(in the rows, 128 means zero)
Each row has a class, written after it.
[145 118  96 149 121 117 116 103 125 151 155 112 136 130 103 119 119 121
 122 122 137 120 100 144 147 102 121 136 113 111 144  94 148 147 148 135
 135 123  82 133 163 152 149 135 115] => S
[154 165 133 148 117 105 108 157 101 145 117 170  82  90 162 143 150 148
 136 157 153 124 122 126  84 125 168 118 120 125 100 120 104 127 143  88
 162 115 137 156 131 118  64 143 105] => R
[131 127 115 118 112  94 125 140 127 146 147 169 154 192 122 116 114 139
 152 155 116 107  97 136 131 101 109 135 125 136 128 103 170 168 125 133
 127 118 126 126 167 119 147  97 153] => B
[136 131 109 135 113 124 131 137 123 123 121 144 115 139 122 158 177 142
 107 101 122 151 135 118 107 128 120 121 151 106 107 133 117 127 105 113
 141 143 143 115 126 108 107 143 118] => G
[164 129 139 165 154 129 117 151 128 134 162 109 160 152 135 120 118 162
  81 132  92 110 135 159 148  91 110 162 165 166 174 126 148 184 129 154
 123 139  58 155 140 125 121 109 122] => B
[167 102  84 156 140  90 155 110 146 141 114 169 126 179 141 163 122 110
 141  77 111 126 131 164  74 125 156 104 119 114 134 147 116 118 140 100
 137 112 149 118 109 117 117 145 128] => M
[149 127 135 136 138 127 120 160 153 140 146 132 200 151 150  94 107 127
  99 157 112 102 123 143 148  82 155 133 120 143 128 127 160 162 127 126
 140 143 123 150 127 143 123 125 131] => S
[119  58  91 112 148 100 157 152 117 145 155 137 189 175  79 104  93 131
 124 134 139 124 126 143 118  94 109 130 105 131 142  59 128 137 127 109
 118 138 105 123 179  95 156 120 127] => L
[160 182 142 129 181 111 126 172 154 122 154 178  98 100 150 119 116 154
 170 117 149 159 127  89 110  97 143 120 147 152 128 112 166 142 173 137
 137 106 118 183 115 197 104 125 133] => N
[163 112 103 148  93 157 118 145 133 106 139 131 175 168 130 136 146 101
  99 141 122 112  86 124 151 141 126 151 128  94 131 168 128 132  98  79
 136 160 151  95 137 121  82 113 139] => S
[112 142  49 110  84 125 164 131 130 158 107 148  82 128 137 188 176 128
  94 134 138 103 115 152 104 158  97 155 100 129 142 109 142  96  55 116
 118 134 146 134 127 134 135 144 130] => Z
[154 144 107 141 148 141 137  79 138 133 122 134 111 132 157 119 138 115
 191  99 126 138 123 141 128 130 145 131  92  91 122   5 114 129 160 131
 143 122 171 140 133  89 127 149  96] => Z
[181 147 136 130 131 134 134  85 126 130 145 124  99 113 142 129 145 136
 177 144 116 150 134 141 122 128 129 121 133  98  76  75 113 108 170 129
 116 123 162 127 141 113 124 112 129] => M
[114  71  98 121 130 130 168 122 138 153 148 157 191 177 130 118 154  55
 178 154  89  83 119 146 133 152  91 115 143 149  99 203 147 128 166  94
 106 102 117 133 195  92 163  98  92] => V
[164 126 101 131 140 136 122 109 112 127 141 143 101 129 114 126 231 143
 101 115 106 113 131 169 120 131 110 119 157 144 126 113 128  99 100 117
 134 133 143 132 145 105 115 131 125] => M
[120 125 115 142 145 144 128 121 155 152 142 127 142 123 123 115 128 135
 141 140 108 126 131 134 142 125 124 119 130 128 103 107 116 117 124 123
 129 115 155 105 120 112 114 100 123] => B
[117  91 110 105 128 129 158 143 155 130 181 143 194 183 113 101 112 153
 117 140 130 116 125 133 130  80 120 130 117 128 142  77 138 152  99 128
 133 135 100 103 172 147  97 119 116] => V
[114 117  94 142 158 116 115 110 117 139 142 146 122 118 139 148 155 129
 135  81 113 120 138 139 120 131 149 102 145 124 116 145 116 128 112 108
 140 110 126 137 122  79 119 131  97] => N
[156 128 109 132 122 164 174 145 164 128 140 137 146 149 124 133 142 125
 153 109 141 151 129 149 118 141 142 122 140 109 103 156 133 121  58 112
 157 151 108 106 119 119  83 138 100] => G
[132 133 112 134 157 122 134 112 156 136 107 136 138 145 124 122 120 108
 151 119 153 123 138 140 118 101 140 114 104 114 135  94 113 138 108 120
 142 137 151 113 109 118 155 139 139] => Z
[154 113 117 109 128 138 132 103 138 154 117 128 128 121 170 150 167 115
 124 115 116 117 113 164 130 102 115 127 132 111  98  98 135  78 137  98
 123  92 178 126 128 119 104 124  93] => L
[154 118  99 102 147 149 159 121 137 135 154 145 147 126 158 162 142  91
 145 146 106 147 128 138 100 180 125 108 116  90 121 145 100 108 101  74
 140 126 103 134 168 123 105 136 131] => Z
[160 131 109 126 105 140 139 137 139 131 132 151 121 144 140 159 149 123
 129 120 127 138 136 132 125 128 126 128 151 102 139 173 145 114 108 105
 133 130 130 124 124 137 112 136 126] => S
[140 132 137 134 150 117 137 126 113 127 121 150 133 178 128 149 105 120
 136 128 127 122 132 143  98 113 155 130 136 116 120  90 129 139 131 124
 120 131 126 153 119 125 112 156 137] => Z
[115 111 124 149 148 120 161 148 116 127 118 123 140 133 130 120  98 105
 150 118 144 137 138 124 106 123 119 124 126 111 128  82 114 116 150 101
 125 126 130 140  97 124 118 136 133] => L
[121 104 125 159 128 122 173 150 139 160 132 103 107  98  99 110  53 104
 137 135 126 170 123  76 107 101 157 147 181 130 104  81 155 128 135  74
 106 130  90 142 105 159 119 136 135] => R
[175 100 139 153  95  79  99 121 160 130 131 157 132 156 115 133 120 167
 141 155 118 135 154 140 121 107 141 122 131 115 129 109 126 147 168 106
 113 106 162 114 112 113 124 104 121] => B
[123  99 134 142 117 111 142 130 125 141 119 156 137 132 138 128 123 121
 188 132 142 139 136 121 103 153 136 126 125  86 116  70 112 115 129  98
 104 139 114 153 105 122 120 128 125] => Z
[130  70 104 105 142 136 164 154 195 115 126 168 181 112 139  83  35 111
 187  89 143 109 189 140  93 142 156  85 160 156  96 228 136  97 133 179
 176 120 139 143  99 110 152 104  92] => V
[155 153  77 113  63 189 122 148  93 167 165 140 158  56 161 177 191 161
 122 112  92 103 164  99 132 156 145 100 180  81  84 147 145 151  54 134
 154 131 144  79 129 156  66 113  74] => M
[ 97 140 134 133 141  94 135 135 102 119 110 128 141 107 124 107 103  93
 186 139 133 114 145 138 139 109  98 148 116 134 135 132 138 126 147 147
 144 104 147 124 105  97 162 138 148] => L
[159 124 128 120 120 144 111 169 126 131 124 149 149 153 167 158 189 159
  81 131 113 140 130 139 133 127 129 130 154 110 138 184 133 105 127 107
 141 143 111 154 144 125  77 132 107] => S
[103 132 105 121  66 111 159 132 111 130 129 150 118  81 120 139 201 159
 115 123 121 120 154 148 124 148  72 112 146 140  98 182 131 118 106 150
 116 127 126 103 121 153  80 111  60] => L
[106  85 126 122  99 148  97 131 108 149 148  90 177 142 112 132 132 135
  99 160 101 125 137  97 161 128 172 139  85 104 132 101 129 156 184 131
 116 115 158 122 144 120 136 149 104] => V
[146 106 101  94 114 142 129 118 143 126 137 146 153 126 121 124 185 123
 102 131 103 135 121 132 122 124 124 128 124 129 105 121 114 112 137 136
 137 131 165  97 156 119 134 110 108] => V
[146 106 121 149 120 133 121 132 144 137 135 142 134 143 130 152 147 143
 136 113 136 126 143 131 119 130 134 116 150 115 107 148 131 114 104 110
 117 111 128 129 106 138  95 132 102] => G
[ 90 122 125  89 112 126 126 155  85 148 128 149 163  95 152 133 109  81
 202 155 116 151 127 103 136  99 107 119 111  66 112  75 115  99 144 106
 109 114 180  80 107  96 126 101 146] => L
[130 152 109 159 135 156 133 177 167 111 105 147 111 148 105 202  59  96
 172 135 158 108 174 144 146 115  88 149 166 109 168 198 138 116 118 118
 126 115 137  81  53 133  68 133 136] => B
[ 85 144 114 125  90 151 135 206 115 105 128  80 178 197  87 126  41 177
  93  98 147  99 117  84 212 161  72 126 141  91  95 209 232 166 199 154
 128 159 150 133 119 107 137  75 161] => L
[134 130 128 149 170 116 143 138 147 110 140 118 155 147 133 122 136 129
 111 107 130 123 118 126 138 114 133 138 110 140  95 118 143 127 131  88
 119 117 165 110  99 130 127 104 167] => R
[116 140 122 157 127 140 135 118 120 148 135 124 120 112 121 137 147 141
 108 100 114 115 141 129 126 151 130 124 141 126 128 157  99 113  95 115
 140 116 123 101 125 115  96 144 102] => G
[142 134  90 118 107 108 155 139 128 154 118 141 109 142 128 158 135 127
 103  95 133 130 115 126  99 143 112 121  97 119 128 146 121 106 124 135
 127 127 143 127 129 126 132 135 133] => Z
[134 125 138 139 132 135 141 110 129 140 114 125 119 105 147 110 123  87
 175 154 125 132 131 126 122 121 147 128 133 121 104  92 120 115 153 104
 101 140 173 140 134 113 145 117 107] => Z
[143  95 109 139 115  99 151 121 130 149 138 140 165 164 103 124 100 126
 114 124 123 117 140 169 122 110 131 130 138  96 147  71 144 120 137  96
 118 134 100 125 146 116 131 140 124] => S
[124  92 104 119 139 122 132 117 130 153 149 115 161 125 117 126 113 127
 119 127 130 107 116 137 138 103 135 139 111 125 118  84 149 149 123 110
 138 116 133 135 155 131 155 135 120] => L
[135 156  88 168  88 102 111 104  87 147 167  93 122 100 117 143  44 101
 153 161 142 114 135 144 156 113 102 135 113  76 132  90 168 189 130 134
  96 125  65 143 133 151 146 126 137] => S
[105 159 129 140 147 127 128 120 109 127 145 165 125 142 149 154 150 160
 143  95  90 116 125 158 143 153 119 130 153 142 132 171 151 136 141 153
 121 104 111 109 137 141 102  92 104] => B
[132 118 122 114 127 116 143 141 120 124 150 145 122 135 119 138 127 113
 128 130 124 118 129 127 114 111  98 120 143 146 123 125 138 129 138 119
 125 100 112 137 111 140 126 129 131] => L
[127 118 114 122 128 123 144 136 130 159 143 124 161 137 120 122 114 136
 110 123 125  99 121 145 147  97 100 133 122 122 131  83 155 134 137 115
 123 114 130 121 140 136 120 124 116] => L
[132  81  67 150 124 155 111 110 157  97 100  99 152 100 165 112 164  99
 122 111 144 113 165  82 127 134  96 146 148 165 143 218 122 172  74 164
 166 133 153 155 149 161 150 153  82] => V
[143 121 105 135 126 113 150 146 123 126 141 153  96 144 114 122 143  96
 156 103 138 150 121 125 111 104 117 113 137 144 148 153 131 118 126 115
 111 127 134 134 123 109  98 136 103] => N
[131 133 114 111 111 129 130 142 120 132 140 144  98 130 135 137 142 108
 136 142 129 144 125 108 118 131 134 118 132 140 138 139 137 128 103 107
 117 118 118 148 112 127 109 142 119] => N
[139 181 109 172 125 107 154 110 118 131 121 127  53 164  88 161 133 162
 110 118 160 143 134 136  76 114 204 101 111 117 131 159 129 157 108 123
 148 140 171 109  92 166 136 160 174] => M
[128 117 112 149 155 112 135 134 124 139 155 138 164 124 120 121 130 129
 137 131 121 115 123 131 125 117 133 147 116 136 121  96 139 156 128 120
 131 113  99 133 132 144 121 135 136] => R
[150 129 127 142 150  94  98 119 117 130 149 129 167 145 109 116  92 163
  62 149 122 120 114 173 129 101 142 131 113 127 137 103 154 170 139 137
 105 130  78 142 137 184  95 123 148] => R
[128 140  97 138 162 117 160 144 128 132 160 153 112 126 139 122 174 107
 160 111 144 143 117 125  91 101 150 104 127 155 137 126 141 125  98 111
 138 107 124 147 119 156 114 137 117] => N
[160 128 112 122  96 129 131 147  93 120 173 141 110 102 153 130 148 120
 158 141 123 126 143 120 100 108 118 121 144 153 116 148 116 139  88 170
 121 129 110 149 122 103 124 110 104] => Z
[164 138  66 153 140 131 177 123 125 129 132 127 172 200 126 110  95 106
 115 153 137  87 117 162  99 125 140 129  83 141 128   4 132 141 132 120
 125 120 149 125 158 123 110 130 100] => Z
[127 133 123 168 142 135 148 148 129 138 123 112 141 166 124 134 117 100
 165 144 139 129 130 117 118 112 132 129 132 101 135 130 118 113 169 115
 121 112 145 142  94 107  96 148 130] => N
[136 103 112 136 103 128 128 147 117 135 134 130 134 130 141 161 159 144
 113 129 116 125 134 146 127 140 108 143 144 121 125 109 109 115 106 100
 131 128 105 113 139  93  83 112  88] => B
[136  94 125 131 103 124 155 110 158 132 142 173 132 130 130 172 136 116
 175 131 132  91 138 195 121 149  99 124 135 104  86 151 131 113 143 110
 109 115 116 147  98 133  68 134  80] => L
[153 158 144 107  95 130 113 103  84 106 104 139 143 133 127 126 186 132
  94 134  94 112 142 135 123 140 153 118 168 137  91  74 158 134 151 146
 127 110 152 109 127 149 114 130  77] => Z
[115 140 146  96  91 138 128 139 114 129 124 125  92 138 156 185 132 131
  88 135 119 138 138 147 134 149 117 129 122 116 101 107 124  96 106  94
 105 125 104 134 101 108  58 158  94] => G
[119 109 161 149 137 174 118 109 135 126 120 109 135 181 119  97 109 142
  84 144 162  63 120 129 125 128 165 139 137 160 122 145 104 132 127 138
 139 136 147 156 143 150  94 152 108] => V
[166 113 113 113 137 122 115 127 141 144 162 130 176 140 126 132 112 116
 116 137 114 122 114 136 139 106 135 136 107 114 150 113 148 158 147 124
 124 119 117 141 159 145 121 143 124] => N
[134 108 109 111 101 142 124 139 130 125 146 140 132 128 120 151 182 133
 114 145 114 131 132 148 136 146 111 116 144 131 100 141 129 130  99 108
 131 138 121 110 144 109  98 104  93] => B
[134 103 142 110 129 152 120 112 150 139 133 141 139 145 142 147 144 120
 136 123 125 109 133 158 140 110 147 121 135 132 105  75 129 112 125 105
 111 113 162 100 108 127 117 105  96] => B
[138 105 104 131 151 141 102 134 121 149 155 117 160 129 119 106 117 117
  80 106 126  92 122 123 135 112 151 109 112 167 131 122 131 146  96 119
 138 114 132 119 150 122 161 124 114] => G
[145 121 121 124 104 125 133 125 132 116 124 146 104 139 120 154 163 128
  96 122 117 141 129 149 113 144 116 131 147 135 123 158 120 106  94 109
 122 134 116 117 124 122  95 141 106] => G
[116 112 156 119 127 122 152 112 143 113 146 141 126 145 153 128 152 118
 190 161 114 130 154 141 102 125 147  98 139 131  97 118 121 118 151 122
 136 113 107 144  88 127 130 132 129] => M
[152 125 155 129 154 142 123 173 126 133 140 115 180 144 125 109 156 136
 153 138 116 154 133  93 156 110 136 150 148 121 121 125 162 145 130 115
 147 122 152 121 150 133 127 123 145] => B
[136 115 124 119 102 131 154 161  97 123 103 156 132 149 149 116 142 109
 133  94 119 138 137  98  98 144 120 136 142 151 140 164 112 131 115 137
 130 141 132 123 111  95 120 133 121] => R
[ 64 117 126 135 126 136 143 130 113 138 115 148 136 158 139 106 135 117
 170 129 143  90 124 150 121 122 107  99 128 108 124  69 117  95 140 122
 129 110 139 135  68  97 110 120 129] => L
[146 101 107  93 102 138 124 143 151 132 150 155 108 131 124 125 179 146
  95 106 110 142 137  94 118  90 111 106 163 162 129 188 146 136 105 140
 124 128 157 122 115 131 137 114 133] => R
[129 110 117 113  96 107 157 129  89 122 143 132 104 127 115 139 103 109
 138 100 136 130 125 121 108 127  87 129 151 109 141  88 140 111 135 106
 118 111 111 118 125 124 138 123 138] => L
[122 122 120 144 138 116 123 154 127 167 141 129 168 133 112 126 105 146
 124 129 129 109 124 132 138 114 151 133 118 120 124  96 149 156 130 113
 146 123 129 118 150 134 129 120 126] => B
[106 129 108 156 126 141 134 163 142 135 137 131 133 106 137 156 179 171
 118 124 132 112 137 124 133 138 126 151 145 119 101 118 124  93  81  96
 137 131 153 117 104 104 100 116 121] => G
[ 46 113 121  86  96 124  91 139 104 176 131 189 103  97 125 155  67 116
 137 173 137  84 139 121 119 151 109  96 151 114 113 109 116 128  70  93
  93 139 109 128 114 127 135  94 160] => B
[134 119 119 145 128 109 145 144 143 155 152 123 169 122 141 142 117 104
 162 139 116 109 129 158 136  92 123 138 136  94 126 104 170 145 126 107
 130 126  97 152 123 128 119 140 122] => Z
[ 96 109 127 164 138 109 144 139 102 123 127 121 123 128 120 143 113 117
 139 107 132 134 142 111 108 125 119 135 141 107 129 113 112 118 159 104
 111 123 125 129  90 116 115 137 151] => R
[127  89 130 138 160 142 147 109 161 112 137 104 148 138 126 108  99 109
 149  89 132 138 121 134 146  95  95 116 147 101 113  92 129 109 186 108
 123 127 148 123 118 121 123 107 116] => L
[143 129 126 105 143 146 115 105 146 102 136 128 131 130 135 128 151 115
 136 129 112 167 126 105 146 124 147 119 134 125 112 135 117 125 122 102
 115 125 166  92 119 113 124 106 120] => N
[127 118 109 134 111 105 140 130 117 136 120 149 132 167 145 134 137 115
 132 143 127 123 123 142 101 134 141 117 104 128 120 115 123 101 160 128
 119 108 131 148 109 119 148 127 130] => S
[108 101 100 146 141 117 123 144 137 148 154 130 169 127 113 128 115 126
 126 115 121 109 116 134 144 111 123 131 118 127 133  94 151 157 133 119
 130 127 122 115 142 144 137 106 125] => B
